Below is a small trained network, with its code and all its weights. Each question gives an input and a class and asks what happens when units are switched off, that is, made to give their printed mean instead of their output.

import numpy as np


def w(rows, s, z=0):
    codes = np.array(rows[::2]) - 128.0
    scale = np.full(codes.shape[1], s)
    scale[-1] = z or s
    return codes * scale


def norm(h):
    return h / np.sqrt((h * h).mean(-1, keepdims=True) + 1e-5)


def f(y):
    return np.maximum(y, 0)


def log_softmax(a):
    a = a - a.max(-1, keepdims=True)
    return a - np.log(np.exp(a).sum(-1, keepdims=True))


def net(x, mask):
    res = np.array(x, float).reshape(1, 8) / 4 @ E
    u = 0
    for l in range(3):
        y = f(norm(res) @ A[l][:, :-1].T + A[l][:, -1])
        res = res + np.where(mask[u : u + 9], y, B[l][:, -1]) @ B[l][:, :-1]
        u += 9
    return log_softmax(norm(res)[-1] @ U[:, :-1].T + U[:, -1])


A, B = {}, {}
E = w([
[129,134,123,125,131,133,122,127],'x0',
[149,141,35,109,116,54,129,74],'x1',
[98,192,119,251,149,153,101,73],'x2',
[116,168,70,87,126,165,49,140],'x3',
[130,130,128,131,125,125,127,116],'x4',
[22,77,108,124,236,103,117,106],'x5',
[134,63,22,169,118,249,207,146],'x6',
[113,63,146,110,75,152,89,40],'x7',
],0.0019)
A[0] = w([
[106,189,54,65,123,171,7,173,125],'L0N0',
[34,81,110,98,236,120,131,110,1],'L0N1',
[110,147,111,104,129,154,57,145,89],'L0N2',
[71,119,251,152,137,234,95,185,99],'L0N3',
[158,74,131,67,158,140,109,168,72],'L0N4',
[116,158,128,140,151,103,112,123,108],'L0N5',
[82,161,76,78,97,198,30,147,105],'L0N6',
[97,37,146,140,34,143,71,57,89],'L0N7',
[101,105,239,116,142,224,109,204,118],'L0N8',
],0.0033,0.0043)
B[0] = w([
[144,80,197,174,139,88,215,108,251],'L0N0',
[1,87,145,120,197,123,66,127,168],'L0N1',
[130,121,153,140,127,111,173,124,152],'L0N2',
[169,145,29,116,132,43,126,78,234],'L0N3',
[70,119,132,83,86,132,170,133,152],'L0N4',
[120,94,129,126,101,146,118,143,154],'L0N5',
[155,92,175,166,147,90,209,108,213],'L0N6',
[166,153,157,55,214,171,150,85,205],'L0N7',
[150,124,32,105,112,53,132,85,245],'L0N8',
],0.0044,0.002)
A[1] = w([
[136,183,132,253,140,182,33,103,58],'L1N0',
[125,152,86,121,108,71,148,113,45],'L1N1',
[135,178,132,137,164,121,150,237,16],'L1N2',
[121,176,81,150,181,87,159,214,130],'L1N3',
[132,138,189,104,123,57,120,98,249],'L1N4',
[111,175,94,151,180,110,152,229,99],'L1N5',
[172,89,142,77,79,141,130,184,123],'L1N6',
[133,174,118,130,159,118,141,221,11],'L1N7',
[144,107,92,143,100,148,197,109,186],'L1N8',
],0.004,0.0015)
B[1] = w([
[31,161,123,2,104,78,241,126,172],'L1N0',
[187,92,89,154,149,85,105,104,163],'L1N1',
[139,98,172,95,103,173,112,39,156],'L1N2',
[142,67,150,97,112,164,97,34,205],'L1N3',
[137,92,95,196,181,199,134,176,252],'L1N4',
[121,71,155,92,101,170,96,33,183],'L1N5',
[37,202,127,140,140,117,175,93,173],'L1N6',
[135,101,149,95,114,171,113,43,150],'L1N7',
[117,122,157,172,204,102,53,177,224],'L1N8',
],0.0034)
A[2] = w([
[81,72,106,122,180,134,130,127,140],'L2N0',
[213,141,149,124,62,142,166,142,136],'L2N1',
[129,161,203,111,146,51,78,109,156],'L2N2',
[129,120,86,147,120,197,144,156,89],'L2N3',
[72,160,121,190,148,137,139,71,149],'L2N4',
[125,74,136,52,131,113,135,164,109],'L2N5',
[125,104,139,44,103,106,137,186,1],'L2N6',
[124,177,184,112,140,65,41,160,72],'L2N7',
[212,217,137,134,2,184,122,160,41],'L2N8',
],0.0047,0.0021)
B[2] = w([
[170,221,185,159,79,109,52,190,252],'L2N0',
[52,137,162,149,207,86,55,126,192],'L2N1',
[143,80,49,155,94,239,173,181,203],'L2N2',
[142,113,117,129,88,169,67,195,150],'L2N3',
[173,137,143,34,59,108,162,180,217],'L2N4',
[112,252,126,178,63,146,160,87,184],'L2N5',
[87,183,88,115,89,123,199,90,143],'L2N6',
[126,88,48,159,100,233,117,178,151],'L2N7',
[13,105,147,77,203,72,42,149,170],'L2N8',
],0.0038)
U = w([
[27,132,154,107,178,92,33,171,238],'0',
[154,90,52,173,94,254,125,237,116],'1',
[85,218,122,66,55,105,247,112,103],'2',
[203,119,28,134,138,48,95,84,78],'3',
[167,98,190,59,140,216,104,15,45],'4',
[151,132,153,153,131,113,129,134,249],'5',
[171,88,215,198,150,90,202,155,17],'6',
],0.0062,0.0021)

Each question gives the input, the list of numbers given to net, and the class t.
The units are the neurons (one row each of A and B). Each row of codes is followed by its name. A weight is (code - 128) times the scale printed after its matrix; where a second scale follows, it is the last column's (A, B and U).
mask holds one flag per neuron, layer by layer. A switched-off neuron (its flag False) gives its mean, the last column of its row in B, instead of its output. The means were averaged over made-up inputs and are rounded, as every weight is.
A unit's drop is (log p(t) with every unit on - log p(t) with that unit switched off) / (log p(t) with every unit on - log p(t) with every unit switched off).
The circuit of an input: a set's keep is (log p(t) with only the set's units on - log p(t) with every unit switched off) / (log p(t) with every unit on - log p(t) with every unit switched off). Starting from the 12 units with the biggest drops (on a tie, the unit counted first), units are removed one at a time, each time the one whose removal leaves the highest keep (on an exact tie, the one counted first), for as long as the keep stays at least 0.8.
units of the circuit, in order: the units of the circuit, biggest drop first
unit that matters most: the unit with the biggest drop
top k neurons: the k neurons with the biggest drops, biggest first
k most important neurons of layer l: the k neurons of layer l with the biggest drops, biggest first
input [7,2,7,1,6,-6,4,4], class 2: unit that matters most	L1N0
input [-3,5,-3,0,-3,7,5,5], class 0: 2 most important neurons of layer 2	(L2N0; L2N2)
input [-2,6,8,4,-8,3,-6,8], class 2: top 3 neurons	(L1N0; L2N4; L1N8)
input [2,-3,7,8,7,4,-1,-2], class 6: top 2 neurons	(L0N0; L0N6)
input [-1,-7,1,2,7,-2,0,7], class 3: top 2 neurons	(L0N3; L0N8)
input [5,-1,2,-1,-3,-7,6,-2], class 0: top 2 neurons	(L2N8; L1N4)
input [1,0,5,-2,-1,0,-4,0], class 2: top 2 neurons	(L1N0; L1N8)
input [4,-5,0,1,7,-7,-4,4], class 0: units of the circuit, in order	(L2N8; L2N1)
input [-3,-7,6,2,8,0,4,5], class 3: units of the circuit, in order	(L0N3; L0N8)
input [-2,0,4,5,-5,-7,5,5], class 0: units of the circuit, in order	(L2N8; L1N4; L2N1; L1N3)
input [6,-6,-6,-5,7,1,-8,1], class 1: 2 most important neurons of layer 2	(L2N2; L2N7)
input [2,1,-5,2,2,-8,-8,7], class 0: 3 most important neurons of layer 2	(L2N8; L2N1; L2N4)
input [-2,5,8,0,2,6,-5,4], class 2: top 2 neurons	(L1N0; L2N4)
input [-5,1,8,6,5,-4,-5,3], class 2: units of the circuit, in order	(L1N0; L2N4)
input [6,-5,-2,5,6,-2,-4,-6], class 4: units of the circuit, in order	(L1N2)
input [-7,-6,-8,-6,-8,-5,-3,-2], class 2: units of the circuit, in order	(L2N6; L2N5; L0N8)
input [-7,-1,5,-1,5,4,-7,-5], class 1: units of the circuit, in order	(L2N2; L2N7)
input [-6,-7,7,-4,-2,-5,-5,3], class 2: top 3 neurons	(L1N0; L1N8; L0N0)
input [6,1,-4,4,-2,-2,5,-3], class 5: 3 most important neurons of layer 1	(L1N4; L1N8; L1N0)
input [4,-6,-5,-5,1,-6,-6,3], class 0: unit that matters most	L2N1
input [8,-8,-5,8,-5,0,-8,6], class 1: units of the circuit, in order	(L2N2; L2N7)
input [-6,-2,1,8,5,-5,0,3], class 6: units of the circuit, in order	(L0N0; L0N6)
input [3,0,2,7,-3,-1,6,-5], class 6: top 4 neurons	(L0N0; L0N6; L2N2; L1N4)
input [7,-8,6,-5,2,5,3,-4], class 3: 3 most important neurons of layer 0	(L0N3; L0N8; L0N0)
input [-2,-2,-5,8,-8,4,-7,-5], class 6: top 3 neurons	(L0N0; L0N6; L1N4)
input [0,4,6,-5,-8,5,0,-5], class 2: 2 most important neurons of layer 2	(L2N4; L2N1)
input [7,-7,-1,-1,-7,1,-7,0], class 1: units of the circuit, in order	(L2N2)
input [5,-8,-8,-8,3,1,0,-6], class 2: top 2 neurons	(L2N5; L0N0)
